x =
5298	5364	7214	5924	5069	3641	9007	7801	5859	5769	4914	4622	6943	6077
5478	5594	7462	5407	7881	9831	5278	6710	4316	5090	6403	8478	6067	5469
5983	5994	5969	5085	7455	3537	6786	5695	5067	5007	5941	4088	5941	6270
4434	7521	4904	6101	7165	4619	4127	6787	7133	5553	6684	6682	5916	4408
5705	4184	6321	4092	7156	3453	6009	6292	3681	5946	4808	8872	5183	5786
6427	6114	5423	4748	4923	3943	4246	5050	5181	7203	6821	6923	5188	6481
6633	3731	4306	6081	7935	3298	6276	4363	5611	5863	4698	7814	6016	6125
6437	5141	5835	5087	5222	3530	5120	5545	3369	5646	5050	6552	5833	7441
5149	3486	4497	5632	4308	3309	5922	6021	6885	6297	4787	7888	6331	5346
5024	6918	5006	4981	7439	6346	4790	6953	6055	4909	5734	5517	4908	4507
5935	5717	4708	5694	5541	8062	4283	4320	5217	5331	5562	7428	5419	4026
6745	5770	4349	4729	5621	1553	5127	6199	5541	6133	5047	5828	4661	6213
5413	8796	5559	5912	6310	5843	7692	5608	8037	5686	6024	5766	5428	6161
x[-13][-14] -> 5298
x[10][-10] -> 5541
x[-7][-7] -> 4363
x[:, 6] -> [9007, 5278, 6786, 4127, 6009, 4246, 6276, 5120, 5922, 4790, 4283, 5127, 7692]
x[:, -12] -> [7214, 7462, 5969, 4904, 6321, 5423, 4306, 5835, 4497, 5006, 4708, 4349, 5559]
x[0][-3] -> 4622
x[2] -> [5983, 5994, 5969, 5085, 7455, 3537, 6786, 5695, 5067, 5007, 5941, 4088, 5941, 6270]
x[6][5] -> 3298
x[1][10] -> 6403
x[:, -5] -> [5769, 5090, 5007, 5553, 5946, 7203, 5863, 5646, 6297, 4909, 5331, 6133, 5686]
x[-12][-5] -> 5090
x[:, 3] -> [5924, 5407, 5085, 6101, 4092, 4748, 6081, 5087, 5632, 4981, 5694, 4729, 5912]
x[:, 8] -> [5859, 4316, 5067, 7133, 3681, 5181, 5611, 3369, 6885, 6055, 5217, 5541, 8037]
x[9][-3] -> 5517
x[-7][-12] -> 4306
x[5][-13] -> 6114
x[-12][-9] -> 9831
x[12][-5] -> 5686
x[11][13] -> 6213
x[-8][-5] -> 7203
x[7][-3] -> 6552
x[9] -> [5024, 6918, 5006, 4981, 7439, 6346, 4790, 6953, 6055, 4909, 5734, 5517, 4908, 4507]
x[6][-2] -> 6016
x[-9][-10] -> 7156
x[-1][0] -> 5413
x[0] -> [5298, 5364, 7214, 5924, 5069, 3641, 9007, 7801, 5859, 5769, 4914, 4622, 6943, 6077]
x[-12][13] -> 5469
x[-11][-3] -> 4088
x[3][6] -> 4127
x[1][-7] -> 6710
x[-3][-6] -> 5217
x[2][-6] -> 5067
x[12][-9] -> 5843
x[-6][13] -> 7441

B = [604 291  58 790 353 509 866 100 485 374 216 424 336]
B[0] = 604
B[5] = 509
B[7] = 100

m =
[[ 0.0 -0.4 -0.2  1.0  1.1 -0.3 -0.3  0.3 -0.2  0.4  0.1 -0.6]
 [-0.4 -0.2  0.7  0.2 -0.3  2.8 -1.1  2.2  0.3 -1.1  0.8  0.3]
 [ 0.1 -0.7 -0.5  0.4  0.0 -1.1 -0.8  0.4 -0.3 -0.5  0.5 -1.5]
 [ 0.4 -1.3  0.4  1.2 -0.5  0.7  0.2 -1.8 -0.7  0.9 -0.5  1.7]
 [-0.3  0.0  0.5  1.0 -0.2  2.8 -0.6  2.3  0.3 -0.5  1.2  0.8]
 [-0.4  1.0  1.0 -1.0  2.6  0.7  0.3  0.0  0.7  0.6 -1.3 -0.1]]
Rows and columns are counted from 0.
row 0 col 0 => 0.0
row 2 col 4 => 0.0
row 1 col 8 => 0.3
row 5 col 5 => 0.7
row 3 col 9 => 0.9
row 4 col 1 => 0.0
row 1 col 6 => -1.1
row 2 col 3 => 0.4
row 1 col 5 => 2.8
row 2 col 9 => -0.5
row 3 col 6 => 0.2
row 0 col 6 => -0.3
row 5 col 7 => 0.0
row 3 col 8 => -0.7
row 3 col 11 => 1.7
row 1 col 11 => 0.3
row 5 col 6 => 0.3
row 1 col 7 => 2.2
row 2 col 10 => 0.5
row 1 col 3 => 0.2
row 4 col 10 => 1.2
row 5 col 10 => -1.3
row 2 col 8 => -0.3
row 4 col 8 => 0.3
row 1 col 1 => -0.2
row 5 col 11 => -0.1
row 4 col 0 => -0.3
row 4 col 3 => 1.0

arr =
[[-20.288 -19.382 -20.122 -21.094   1.986  -1.811 -14.521  -1.546   7.235
  -16.594]
 [-17.112 -23.411  -9.225 -12.247 -18.407   0.957  -5.009 -20.422 -16.918
    3.271]
 [-14.927 -22.964 -10.196 -13.472 -20.559   2.644  -3.556 -22.361 -16.056
    0.947]
 [  4.194   7.627   7.578  12.350 -15.912 -19.864   7.382 -13.146 -20.767
   -3.362]
 [-17.977 -19.480 -19.090 -19.630   1.536   1.344 -18.429  -2.842   5.676
  -14.533]
 [ -0.709  -8.260   3.707  -5.127   3.217  -9.656  -7.573  -3.367   0.227
   -8.462]
 [ -3.553 -11.455  -4.016  -2.382 -17.583  -6.825  -2.956 -21.011 -16.669
    6.004]
 [ -1.732   2.617   5.132   4.204 -19.499 -12.194   7.567 -19.530 -24.717
    4.401]
 [ 12.728 -11.620  17.112 -12.278   6.244  -3.503 -12.242 -19.043  -3.821
   -4.262]
 [-19.250 -16.033 -21.092 -23.253   2.786   2.813 -18.602   1.211   4.670
  -13.951]]
arr[0, 0] -> -20.288
arr[6, 8] -> -16.669
arr[8, 0] -> 12.728
arr[9] -> [-19.250, -16.033, -21.092, -23.253, 2.786, 2.813, -18.602, 1.211, 4.670, -13.951]
arr[8, 3] -> -12.278
arr[4] -> [-17.977, -19.480, -19.090, -19.630, 1.536, 1.344, -18.429, -2.842, 5.676, -14.533]
arr[5] -> [-0.709, -8.260, 3.707, -5.127, 3.217, -9.656, -7.573, -3.367, 0.227, -8.462]
arr[:, 3] -> [-21.094, -12.247, -13.472, 12.350, -19.630, -5.127, -2.382, 4.204, -12.278, -23.253]
arr[5, 5] -> -9.656
arr[0, 6] -> -14.521
arr[:, 6] -> [-14.521, -5.009, -3.556, 7.382, -18.429, -7.573, -2.956, 7.567, -12.242, -18.602]
arr[3] -> [4.194, 7.627, 7.578, 12.350, -15.912, -19.864, 7.382, -13.146, -20.767, -3.362]
arr[:, 8] -> [7.235, -16.918, -16.056, -20.767, 5.676, 0.227, -16.669, -24.717, -3.821, 4.670]
arr[4, 1] -> -19.480
arr[3, 2] -> 7.578
arr[2, 5] -> 2.644
arr[0, 3] -> -21.094
arr[8, 6] -> -12.242
arr[1] -> [-17.112, -23.411, -9.225, -12.247, -18.407, 0.957, -5.009, -20.422, -16.918, 3.271]
arr[3, 8] -> -20.767
arr[9, 4] -> 2.786
arr[0, 1] -> -19.382
arr[4, 4] -> 1.536
arr[1, 8] -> -16.918
arr[7, 6] -> 7.567
arr[7, 3] -> 4.204
arr[1, 4] -> -18.407
arr[1, 6] -> -5.009
arr[:, 0] -> [-20.288, -17.112, -14.927, 4.194, -17.977, -0.709, -3.553, -1.732, 12.728, -19.250]
arr[7, 8] -> -24.717
arr[3, 4] -> -15.912
arr[0] -> [-20.288, -19.382, -20.122, -21.094, 1.986, -1.811, -14.521, -1.546, 7.235, -16.594]
arr[4, 0] -> -17.977

W =
[[-20  29  -7 -27  17  -7]
 [-28  36 -16 -41  18 -16]
 [-30  -2  56  12   9  12]
 [  7   6   0 -22  19   2]
 [-12  27  29  30 -28 -19]
 [-16  -3 -53   4  -5  11]]
W[0, 0]	-20
W[5]	[-16, -3, -53, 4, -5, 11]
W[5, 2]	-53
W[0]	[-20, 29, -7, -27, 17, -7]
W[3, 3]	-22
W[3, 0]	7
W[0, 5]	-7
W[:, 2]	[-7, -16, 56, 0, 29, -53]
W[5, 4]	-5
W[3]	[7, 6, 0, -22, 19, 2]
W[:, 1]	[29, 36, -2, 6, 27, -3]
W[:, 0]	[-20, -28, -30, 7, -12, -16]
W[3, 1]	6
W[0, 4]	17
W[4, 0]	-12
